Each row of numbers stands for one object and depends on some of the facts below. Use the named rows to name the rest.

Some facts about the objects:
begrol: hangs directly under; mebar: is of sort
neredul {begrol=klidrul, mebar=a}
stuplonir {begrol=golis, mebar=f}
vaplum {begrol=maklo, mebar=b}
plinelas {begrol=klibres, mebar=b}
libo {begrol=tilis, mebar=b}
vater {begrol=stovum, mebar=f}
limak {begrol=breklar, mebar=g}
kugre {begrol=maklo, mebar=g}
riskas {begrol=golis, mebar=c}
lutus {begrol=vaplum, mebar=c}
skarudas {begrol=stoskil, mebar=g}
dusku {begrol=plaban, mebar=a}
getina {begrol=neredul, mebar=b}
fladu {begrol=klibres, mebar=e}
skala {begrol=stebu, mebar=f}
matrol {begrol=stebu, mebar=e}
grugal {begrol=breklar, mebar=b}
fipi {begrol=tilis, mebar=f}
guvon {begrol=lasuk, mebar=d}
plovin {begrol=golis, mebar=e}
gotrimik {begrol=stebu, mebar=a}
posubes {begrol=stoskil, mebar=a}
triti {begrol=plaban, mebar=c}
bofli {begrol=stebu, mebar=d}
postes {begrol=pigu, mebar=g}
poflos {begrol=tenos, mebar=e}
grusol {begrol=maklo, mebar=b}
stago {begrol=plovin, mebar=a}
plaban {mebar=d}
flubi {begrol=vaplum, mebar=b}
drutruk {begrol=stoskil, mebar=e}
stedrukos {begrol=tenos, mebar=f}
druflodruk {begrol=stovum, mebar=d}
besar {begrol=klidrul, mebar=f}
didrople {begrol=bofli, mebar=f}
vagustok {begrol=neredul, mebar=d}
benun {begrol=stoskil, mebar=c}
pugevo {begrol=neredul, mebar=a}
lasuk {begrol=plaban, mebar=c}
kluflenel {begrol=breklar, mebar=e}
staki {begrol=stebu, mebar=c}
nabuk {begrol=klibres, mebar=f}
golis {mebar=f}
kolo {begrol=maklo, mebar=a}
tenos {mebar=b}
zumipan {begrol=stovum, mebar=e}
skoga {begrol=tilam, mebar=f}
digur {begrol=pigu, mebar=d}
tilis {begrol=golis, mebar=e}
pigu {begrol=breklar, mebar=b}
nenaskir {begrol=vaplum, mebar=a}
klibres {mebar=a}
dreber {begrol=fedre, mebar=c}
stovum {begrol=tenos, mebar=b}
givem {begrol=plaban, mebar=d}
skatro {begrol=tenos, mebar=c}
samam {begrol=tenos, mebar=a}
notri {begrol=klidrul, mebar=d}
fedre {begrol=stebu, mebar=e}
skizos {begrol=vaplum, mebar=g}
gakitel {begrol=klibres, mebar=c}
tize {begrol=stoskil, mebar=d}
vetivi {begrol=breklar, mebar=a}
zani {begrol=klidrul, mebar=c}
vobrok {begrol=tilis, mebar=c}
povar {begrol=pigu, mebar=c}
klidrul {mebar=b}
logam {begrol=golis, mebar=b}
nobiler {begrol=maklo, mebar=f}
kladri {begrol=plovin, mebar=e}
drikil {begrol=stovum, mebar=a}
liski {begrol=stovum, mebar=b}
trinek {begrol=tilam, mebar=d}
staklafom {begrol=neredul, mebar=e}
tiskam {begrol=klibres, mebar=a}
stoskil {begrol=klibres, mebar=c}
rigak {begrol=fedre, mebar=f}
tegor {begrol=plovin, mebar=b}
tilam {begrol=tenos, mebar=a}
grefle {begrol=bofli, mebar=c}
truler {begrol=pigu, mebar=f}
broto {begrol=pigu, mebar=e}
vagol {begrol=fedre, mebar=e}
stuplevo {begrol=breklar, mebar=d}
pusto {begrol=vanem, mebar=e}
nekil {begrol=tilis, mebar=a}
breklar {mebar=b}
dregom {begrol=tilis, mebar=g}
lumi {begrol=stebu, mebar=g}
stebu {mebar=b}
satre {begrol=tilam, mebar=a}
vanem {begrol=plaban, mebar=a}
greske {begrol=plovin, mebar=f}
maklo {mebar=c}
moper {begrol=maklo, mebar=e}
stasok {begrol=tenos, mebar=b}
loturo {begrol=golis, mebar=a}
seple {begrol=maklo, mebar=d}
zotral {begrol=breklar, mebar=f}
lebrol {begrol=tilam, mebar=b}
dodar {begrol=fedre, mebar=b}

Some rows with their names:
[ 3.46  3.39 -1.45 -2.63 -0.69 -4.70 -3.44 -0.39 -1.00 -1.83  2.32 -0.40
  0.13 -1.38  1.42 -5.49 -1.09  5.04 -0.88  0.34  0.67 -2.71 -1.23  1.64
 -2.14  4.86 -1.30]: postes
[ 1.88  3.48 -0.78 -1.03  1.06  0.03 -1.56  1.39 -1.23 -3.39  2.78 -1.42
 -1.38  0.05  0.51 -1.88 -0.07  3.21 -0.90 -2.73  3.19 -2.44  0.28  4.45
  1.17  4.59  1.02]: nenaskir
[ 0.66 -0.84 -3.31  0.71 -0.53 -1.89 -1.95 -0.43  1.21  0.75  1.29  3.68
 -0.14 -0.91 -0.87 -2.67  0.77  1.88 -1.64  0.01 -0.20 -2.90  0.53  3.69
  1.04  1.73  4.39]: stoskil
[ 1.81  2.28  0.03 -0.54 -0.96 -2.71 -3.11 -0.79 -1.31 -2.07  2.02 -0.52
  0.18 -0.07  1.21 -1.85 -1.16  2.56 -1.36 -0.70  1.22 -1.84 -0.22  3.33
 -0.28  4.45  1.75]: staklafom
[ 2.79 -0.38  2.33 -0.45 -1.27 -2.37 -1.08  1.69 -0.65 -1.46  1.77 -1.03
 -1.23  0.72 -0.44 -3.22  0.36  1.89  0.18 -1.64  3.20 -2.27 -0.54  2.47
 -1.66  3.52  1.04]: satre
[ 2.29  0.26  2.66 -1.41 -2.02 -2.53 -2.02  2.00 -0.85 -1.26  1.14  0.18
 -1.69 -1.10 -1.47 -4.08 -0.02  0.55 -0.16 -2.54  2.99 -0.60 -0.48  3.07
 -1.79  2.90  0.19]: vater
[ 2.31  1.83 -0.93  1.14 -2.00 -0.95 -1.97  1.48  1.29 -1.52  2.99 -1.58
  0.99  1.87  0.18 -3.84 -2.63  3.03  0.85 -1.29  1.65 -0.65 -0.19  4.39
 -0.79  4.00  0.83]: stago
[ 1.44  1.81 -1.12 -1.51 -1.49 -1.09 -1.78  1.05 -0.39 -1.98  1.42  1.90
 -1.42 -1.29 -1.27 -3.63 -0.95  2.54 -0.17 -1.97  1.11 -0.98  0.41  3.80
  0.22  2.62  0.09]: vagustok
[ 1.89  2.79 -0.67 -0.82  0.68 -0.41 -1.49  1.22 -0.94 -2.82  2.69 -1.14
 -1.36  0.14  0.57 -2.11 -0.15  3.16 -0.59 -2.43  2.55 -2.32 -0.06  4.15
  0.83  4.46  0.88]: kolo
[ 1.87  2.65 -0.66  0.07 -2.77 -1.27 -2.53  2.01  1.15 -1.19  2.56 -0.34
  0.48  0.15 -0.76 -4.75 -3.24  1.75  0.30 -2.17  1.50  0.83 -0.01  5.08
 -0.82  3.44  0.15]: greske
[ 2.13  0.70 -2.33 -0.09 -2.42 -1.04 -1.34  0.72  1.01 -2.57  1.86 -0.25
  0.65  1.14 -0.93 -3.15 -3.32  2.86  0.55 -1.00  1.93 -0.23  1.17  3.85
 -0.48  2.58  0.88]: riskas
[ 0.69  0.67 -1.35  0.21 -0.35 -1.56 -2.26  0.52  1.29 -0.17  1.53  0.01
 -0.43  0.01  0.88 -3.18  1.11  2.98 -0.15 -1.30  1.12 -2.03 -0.99  3.02
  0.29  4.01  2.19]: tiskam
[ 2.45 -0.19  1.27 -1.51 -2.22 -2.10 -1.26  1.96 -0.81 -1.98  0.85  1.26
 -1.87 -0.94 -2.41 -3.84 -0.32  1.41 -0.13 -2.32  3.00 -0.51  0.50  2.82
 -1.59  2.00  0.04]: trinek
[ 0.16  1.11 -1.51  0.18 -0.77 -2.97 -3.85 -1.49  0.75  0.40  0.59 -0.18
  0.51 -0.87  1.43 -2.07  1.16  2.39 -1.74 -0.62  0.75 -1.02 -0.69  2.51
 -0.12  4.29  3.97]: drutruk
[ 2.40  0.86 -2.38  0.00 -2.31 -1.14 -1.90  0.22  0.76 -2.97  2.50 -0.91
  1.97  1.46  0.01 -3.84 -3.73  2.49  0.24 -0.36  2.41 -0.45  1.56  3.18
 -1.04  3.99  1.78]: tegor
[ 2.81 -1.31  0.75 -1.46 -1.55 -2.47 -1.33  0.38 -1.34 -3.07  1.29 -0.17
 -0.19  0.37 -0.57 -3.12 -0.56  1.24 -0.43 -0.72  3.82 -2.03  1.12  0.94
 -1.91  3.46  1.92]: lebrol
[ 2.75  0.06 -3.04 -2.85 -1.65 -4.25 -1.77  0.68 -0.51 -2.97  0.79  1.26
 -1.30  0.21  0.87 -3.86 -2.13  4.81  0.06 -0.61  0.60 -2.60  0.25  2.95
 -0.10  3.24 -1.79]: povar
[ 2.60  0.57  2.33 -0.65 -1.63 -3.56 -2.59 -0.09 -1.84 -1.94  1.31 -1.37
 -0.16  0.04  0.17 -2.04 -0.37  1.63 -0.95 -1.03  2.81 -1.26 -0.27  2.18
 -2.06  3.86  1.70]: poflos
[ 1.87  1.59 -0.29 -0.30 -0.28 -1.40 -1.78  0.99 -0.17 -1.61  2.47 -0.20
 -0.74  0.42  0.61 -3.02 -0.44  3.04 -0.16 -1.30  1.35 -2.75 -0.48  3.54
  0.12  4.11  0.80]: pugevo

Name these rows:
No name comes twice in this set of rows, the named rows included.
[ 3.11  3.28 -1.15 -2.04 -0.55 -3.83 -3.38 -0.59 -0.97 -1.76  2.47 -0.48
  0.29 -1.55  0.93 -5.29 -1.00  4.59 -0.93  0.30  1.05 -2.31 -1.03  1.58
 -2.07  4.64 -0.64] => limak
[ 0.13  1.68 -1.27 -0.76 -1.36 -1.72 -3.12  0.99  1.21  0.06  0.95  1.23
 -0.86 -1.81 -0.08 -4.13  0.66  1.69 -0.60 -2.07  0.96 -0.58 -0.85  3.63
  0.35  3.36  1.43] => nabuk
[ 1.72  0.69 -1.75 -1.18 -0.66 -1.53 -1.74 -0.21 -0.85 -3.11  2.02  0.67
  0.34  0.23  0.48 -3.02 -1.39  2.48 -0.81 -0.34  1.79 -2.51  1.25  2.30
 -0.07  4.00  1.85] => getina
[ 0.44 -0.36 -2.86 -0.68 -1.01 -1.59 -1.77 -0.04  1.16 -1.23  0.54  1.24
 -0.62 -0.57 -0.40 -2.81  0.09  2.82 -0.32 -0.82  1.33 -1.37  0.44  2.72
  0.57  2.58  2.30] => gakitel
[ 4.03  0.15 -2.76 -2.21 -1.07 -5.38 -2.03  0.06 -1.99 -2.78  2.77  3.07
 -0.07  0.62  1.72 -4.58 -2.81  3.93 -1.35  0.91 -0.43 -5.19  0.63  3.16
 -0.27  3.82 -0.83] => pigu
[ 4.12 -0.68  3.37  0.57 -1.05 -2.70 -0.77  1.73 -1.93 -0.97  3.19  0.85
 -0.86  0.65 -1.33 -3.13 -0.02  0.94 -0.63 -0.72  2.30 -3.99 -0.41  3.61
 -2.02  2.64  1.78] => tilam
[ 3.18  1.48  0.39  1.03 -0.07 -1.70 -1.67  0.85 -1.19 -0.78  4.38  2.36
 -0.18  0.61 -0.18 -3.12 -1.47  2.04 -1.21 -0.07 -0.22 -4.66 -0.27  5.24
  0.26  2.81  1.82] => vanem
[ 2.75  0.67 -1.11 -0.17 -0.44 -1.71 -1.67 -0.32 -1.71 -2.63  3.48  2.65
  0.69  0.32 -0.21 -3.18 -2.11  1.82 -1.42  0.41  0.74 -4.11  1.38  3.56
  0.10  3.10  2.52] => klidrul
[ 1.51  0.55 -1.10  1.40 -0.01 -1.65 -2.23  0.49  0.77  0.80  2.78  2.20
 -0.24 -0.10  0.27 -3.12  0.72  2.13 -1.28 -0.32 -0.25 -3.61 -0.72  4.33
  0.62  3.14  3.55] => klibres
[ 2.32  0.75 -2.43  0.01 -2.88 -0.83 -1.41  0.91  1.43 -2.48  2.07 -0.42
  0.96  1.54 -1.09 -3.38 -3.74  2.84  0.82 -1.00  2.03  0.26  1.21  4.17
 -0.66  2.74  0.92] => vobrok
[ 2.67  2.23 -1.80 -0.94  0.66 -0.15 -0.83  0.58 -2.30 -3.77  3.29  1.93
 -1.21 -0.37 -1.40 -1.55 -1.83  2.34 -1.85 -1.29  1.89 -3.39  1.89  5.29
  1.43  2.41  1.75] => maklo
[ 3.06  4.16 -0.94  0.48 -1.79 -1.29 -3.29 -0.34  0.70 -1.31  3.57 -2.12
  2.52 -0.21 -0.48 -4.93 -2.93  3.24 -0.36  0.08  2.13  0.35 -0.21  2.81
 -2.88  4.21  1.24] => dregom
[ 1.82  3.64 -0.38 -1.15  0.20 -1.83 -2.81 -0.53 -2.02 -3.29  2.09 -1.63
 -0.26 -0.32  1.20 -0.99 -0.85  2.79 -2.04 -1.89  2.41 -1.36  0.37  3.71
  0.51  4.87  1.77] => moper
[ 1.18  2.38 -0.05 -1.22 -1.32 -1.55 -2.63  1.49 -0.20 -1.45  1.74  1.02
 -1.21 -1.18 -0.36 -3.95 -0.85  1.83 -0.43 -2.14  1.12 -1.02 -0.45  4.23
  0.09  3.42  0.03] => besar
[ 2.28  2.01 -1.32 -2.86 -1.87 -4.46 -3.09  1.81 -0.40 -1.60  1.40  1.42
 -1.71 -0.89  1.26 -5.26 -1.52  3.69 -0.25 -1.86  0.09 -1.82 -1.13  3.93
 -0.30  4.11 -2.65] => truler

The same objects again, as new rows of numbers:
Named rows:
[ 0.09 -0.87  2.13  1.33 -0.54  4.63 -2.46 -2.20 -0.07 -0.66  0.44  0.13]: stuplevo
[ 1.43  0.51  1.34  1.08 -0.65 -2.35  0.22  1.89 -0.99 -0.53  0.55  0.16]: stago
[-0.87 -0.56  0.20  1.63 -0.62  2.00 -0.39 -0.41 -0.33 -0.37  0.47  0.45]: grugal
[ 0.48 -2.04 -0.47  0.57  0.53  0.80 -1.39 -2.50  0.42  0.70  0.62 -0.42]: lasuk
[ 1.77 -0.24 -0.02  0.95  1.29  0.31  1.58 -3.32 -0.19 -0.52  0.47 -1.02]: staki
[ 5.14 -1.02 -0.34  0.83  0.82  0.99 -1.47 -1.13  0.15  0.10 -0.59 -1.74]: skala
[-1.93 -1.15 -0.05  1.76 -0.01  2.36  0.55 -1.04 -0.13 -1.73  2.10  0.95]: benun
[ 1.97 -2.75 -3.04 -0.65 -0.34  3.98  0.19 -4.03  0.68  0.56  1.46 -2.85]: skatro
[-2.25 -0.67 -0.32  2.24 -1.20 -0.16  0.87  0.69 -1.13 -0.42  1.05  1.01]: kluflenel
[-1.48 -1.15  0.22  2.01 -0.68 -3.31  0.85  1.64 -0.90 -0.71  2.22  0.81]: klibres
[ 2.23 -3.80 -4.63 -0.92 -1.23  3.52  1.45 -1.77  0.81  1.27  1.18 -4.26]: liski
[ 0.93  0.50  0.57  1.76  0.38 -4.69  2.58  0.05 -1.17 -0.46  1.18 -0.41]: gotrimik
[-0.59 -0.06 -0.57  0.34  0.99  0.38 -2.92 -4.72  2.68  1.78  1.33 -0.55]: vaplum
[ 5.29 -1.25  0.93  0.50 -0.31  3.37 -3.92  0.41  0.23  0.19 -1.53 -1.30]: fipi
[ 2.22 -1.76 -0.04  1.13 -0.83  3.83 -3.15 -0.85  0.40 -0.27 -0.28  0.18]: zotral
[-1.22  0.18 -0.26  0.91  0.21 -2.79 -1.46 -2.57  1.38  0.90  2.40  0.20]: kolo
[ 3.24 -3.53 -0.68  0.04 -0.07 -0.70 -4.58  0.54  0.18  1.93 -0.35 -1.05]: besar
[-0.74 -0.62  0.47  1.44 -0.56  1.12 -0.14 -0.17 -0.43 -0.17  0.18  0.35]: breklar
[ 5.31 -5.58 -5.08 -1.62 -1.36  6.40 -2.21 -2.77  1.25  1.32  0.48 -4.86]: vater

Which object is each row?
No name comes twice in this set of rows, the named rows included.
[ 1.49  0.13 -0.01 -0.80  1.67  1.39 -6.36 -6.02  4.32  2.58  1.94 -0.19] => skizos
[-1.65 -0.13  0.49  1.88 -0.65  4.41 -0.42 -2.53 -0.33 -1.14  0.81  1.53] => povar
[ 1.96 -0.46 -0.47 -0.47  1.05  1.01 -5.23 -4.01  3.00  1.95  1.48 -0.28] => kugre
[ 1.87 -2.81 -0.63  1.21 -0.43  2.76 -2.58 -0.13  0.44 -0.13  0.49 -0.50] => nabuk
[-0.47 -0.32 -0.39  0.47  0.66  0.24 -2.17 -3.16  1.94  1.42  1.06 -0.48] => grusol
[-0.73 -0.97  2.66  1.57 -0.79  5.49 -2.36 -2.39 -0.33 -1.28  0.39  1.00] => digur
[ 1.68 -0.43  0.34  1.19  0.69 -1.87  1.46 -0.57 -0.36  0.20  0.40 -1.11] => stebu
[ 4.93  0.26  1.68 -0.35  0.20  1.49 -3.67  0.06  0.67  0.55 -0.73 -0.81] => dregom
[-1.20  0.09  0.34  2.15 -1.10 -1.67  0.74  0.47 -0.81 -0.66  1.66  1.29] => vetivi
[-1.06 -1.29 -0.19  1.81 -0.24  0.52  0.53  0.73 -0.21 -0.42  1.28  0.23] => plinelas
[-3.53 -1.72 -0.41  2.67 -0.94 -1.45  2.00  2.14 -1.44 -1.53  2.58  1.43] => drutruk
[-0.52  0.63 -0.65 -0.10  1.60  2.99 -3.80 -7.68  3.61  1.63  2.00 -0.14] => lutus
[-2.65 -0.28 -0.08  2.55 -1.44  1.23  0.81  0.31 -1.42 -0.92  1.14  1.85] => broto

